Here is a tiny trained network, its code and every weight. The questions are about switching its units off for an input and a class, where a switched-off unit gives its printed mean instead of its output.

import numpy as np


def w(rows, s, z=0):
    codes = np.array(rows[::2]) - 128.0
    scale = np.full(codes.shape[1], s)
    scale[-1] = z or s
    return codes * scale


def norm(h):
    return h / np.sqrt((h * h).mean(-1, keepdims=True) + 1e-5)


def f(y):
    return y / 2 * (1 + np.tanh(0.7978845608 * (y + 0.044715 * y**3)))


def log_softmax(a):
    a = a - a.max(-1, keepdims=True)
    return a - np.log(np.exp(a).sum(-1, keepdims=True))


def net(x, mask):
    res = np.array(x, float).reshape(1, 4) / 4 @ E
    u = 0
    for l in range(3):
        y = f(norm(res) @ A[l][:, :-1].T + A[l][:, -1])
        res = res + np.where(mask[u : u + 5], y, B[l][:, -1]) @ B[l][:, :-1]
        u += 5
    return log_softmax(norm(res)[-1] @ U[:, :-1].T + U[:, -1])


A, B = {}, {}
E = w([
[121,157,116,2,119,116,121,124,121],'x0',
[126,132,126,126,130,126,129,129,129],'x1',
[121,126,123,123,152,125,121,7,182],'x2',
[124,127,130,129,128,131,126,128,128],'x3',
],0.0053)
A[0] = w([
[124,138,131,194,132,127,136,87,150,13],'0.n0',
[117,95,145,246,117,145,120,155,109,94],'0.n1',
[135,109,129,145,128,131,130,72,136,116],'0.n2',
[134,124,133,234,133,124,127,88,144,33],'0.n3',
[140,151,111,175,139,95,148,159,130,13],'0.n4',
],0.011,0.0011)
B[0] = w([
[81,80,133,143,127,168,124,143,126,186],'0.n0',
[187,244,143,124,139,108,139,101,156,244],'0.n1',
[121,109,133,115,149,148,120,94,160,168],'0.n2',
[71,13,106,121,116,134,117,170,95,225],'0.n3',
[146,156,91,108,149,121,141,129,136,155],'0.n4',
],0.011)
A[1] = w([
[153,97,168,95,72,121,113,239,28,19],'1.n0',
[207,134,153,119,85,112,115,2,94,27],'1.n1',
[201,218,157,223,132,95,148,45,157,73],'1.n2',
[137,160,157,99,87,143,122,176,62,2],'1.n3',
[144,185,202,113,134,157,118,11,200,14],'1.n4',
],0.0096,0.00078)
B[1] = w([
[203,163,254,87,109,245,82,98,123,254],'1.n0',
[37,106,170,210,90,88,125,84,181,173],'1.n1',
[127,78,50,192,132,110,168,250,74,235],'1.n2',
[149,107,179,114,137,197,99,129,121,215],'1.n3',
[134,168,132,103,127,87,118,70,137,221],'1.n4',
],0.0065,0.0073)
A[2] = w([
[144,214,78,93,161,101,155,183,152,108],'2.n0',
[147,236,98,148,135,78,165,196,137,101],'2.n1',
[100,191,81,84,153,49,136,9,197,2],'2.n2',
[122,74,139,87,89,99,120,123,90,53],'2.n3',
[214,100,66,75,197,148,129,62,131,78],'2.n4',
],0.012,0.00075)
B[2] = w([
[236,137,68,186,137,98,153,151,48,210],'2.n0',
[251,106,3,112,123,63,167,135,1,249],'2.n1',
[72,238,146,115,92,16,143,112,186,254],'2.n2',
[147,204,66,223,207,122,176,147,195,146],'2.n3',
[187,139,152,173,82,139,128,227,42,135],'2.n4',
],0.0079,0.0084)
U = w([
[242,162,28,151,137,85,168,167,36,253],'0',
[200,179,240,57,113,254,80,135,108,1],'1',
[27,17,86,166,174,182,126,126,173,205],'2',
[56,249,147,112,97,19,134,71,206,4],'3',
],0.0083,0.00065)

Each question gives the input, the list of numbers given to net, and the class t.
The units are the neurons (one row each of A and B). Each row of codes is followed by its name. A weight is (code - 128) times the scale printed after its matrix; where a second scale follows, it is the last column's (A, B and U).
mask holds one flag per neuron, layer by layer. A switched-off neuron (its flag False) gives its mean, the last column of its row in B, instead of its output. The means were averaged over made-up inputs and are rounded, as every weight is.
A unit's drop is (log p(t) with every unit on - log p(t) with that unit switched off) / (log p(t) with every unit on - log p(t) with every unit switched off).
The circuit of an input: a set's keep is (log p(t) with only the set's units on - log p(t) with every unit switched off) / (log p(t) with every unit on - log p(t) with every unit switched off). Starting from the 12 units with the biggest drops (on a tie, the unit counted first), units are removed one at a time, each time the one whose removal leaves the highest keep (on an exact tie, the one counted first), for as long as the keep stays at least 0.8.
units of the circuit, in order: the units of the circuit, biggest drop first
top k neurons: the k neurons with the biggest drops, biggest first
k most important neurons of layer l: the k neurons of layer l with the biggest drops, biggest first
drop of u: that unit's drop, to one decimal
input [-7,-1,1,-1], class 2: units of the circuit, in order : 0.n3
input [3,5,1,5], class 3: 2 most important neurons of layer 0 : 0.n3; 0.n1
input [7,4,0,2], class 1: top 2 neurons : 0.n1; 0.n2
input [-8,4,1,5], class 2: top 2 neurons : 0.n3; 0.n0
input [6,2,4,2], class 3: top 2 neurons : 0.n3; 0.n1
input [5,2,1,5], class 3: top 2 neurons : 0.n3; 0.n0
input [8,-7,1,8], class 3: top 3 neurons : 0.n3; 0.n0; 0.n1
input [7,-3,5,-5], class 3: top 2 neurons : 0.n1; 0.n3
input [1,4,-8,-3], class 1: drop of 0.n1 : 1.2
input [1,-1,2,-8], class 3: drop of 0.n1 : 0.4
input [-6,3,8,5], class 2: drop of 0.n3 : 0.6
input [0,8,1,-3], class 2: 2 most important neurons of layer 2 : 2.n1; 2.n2
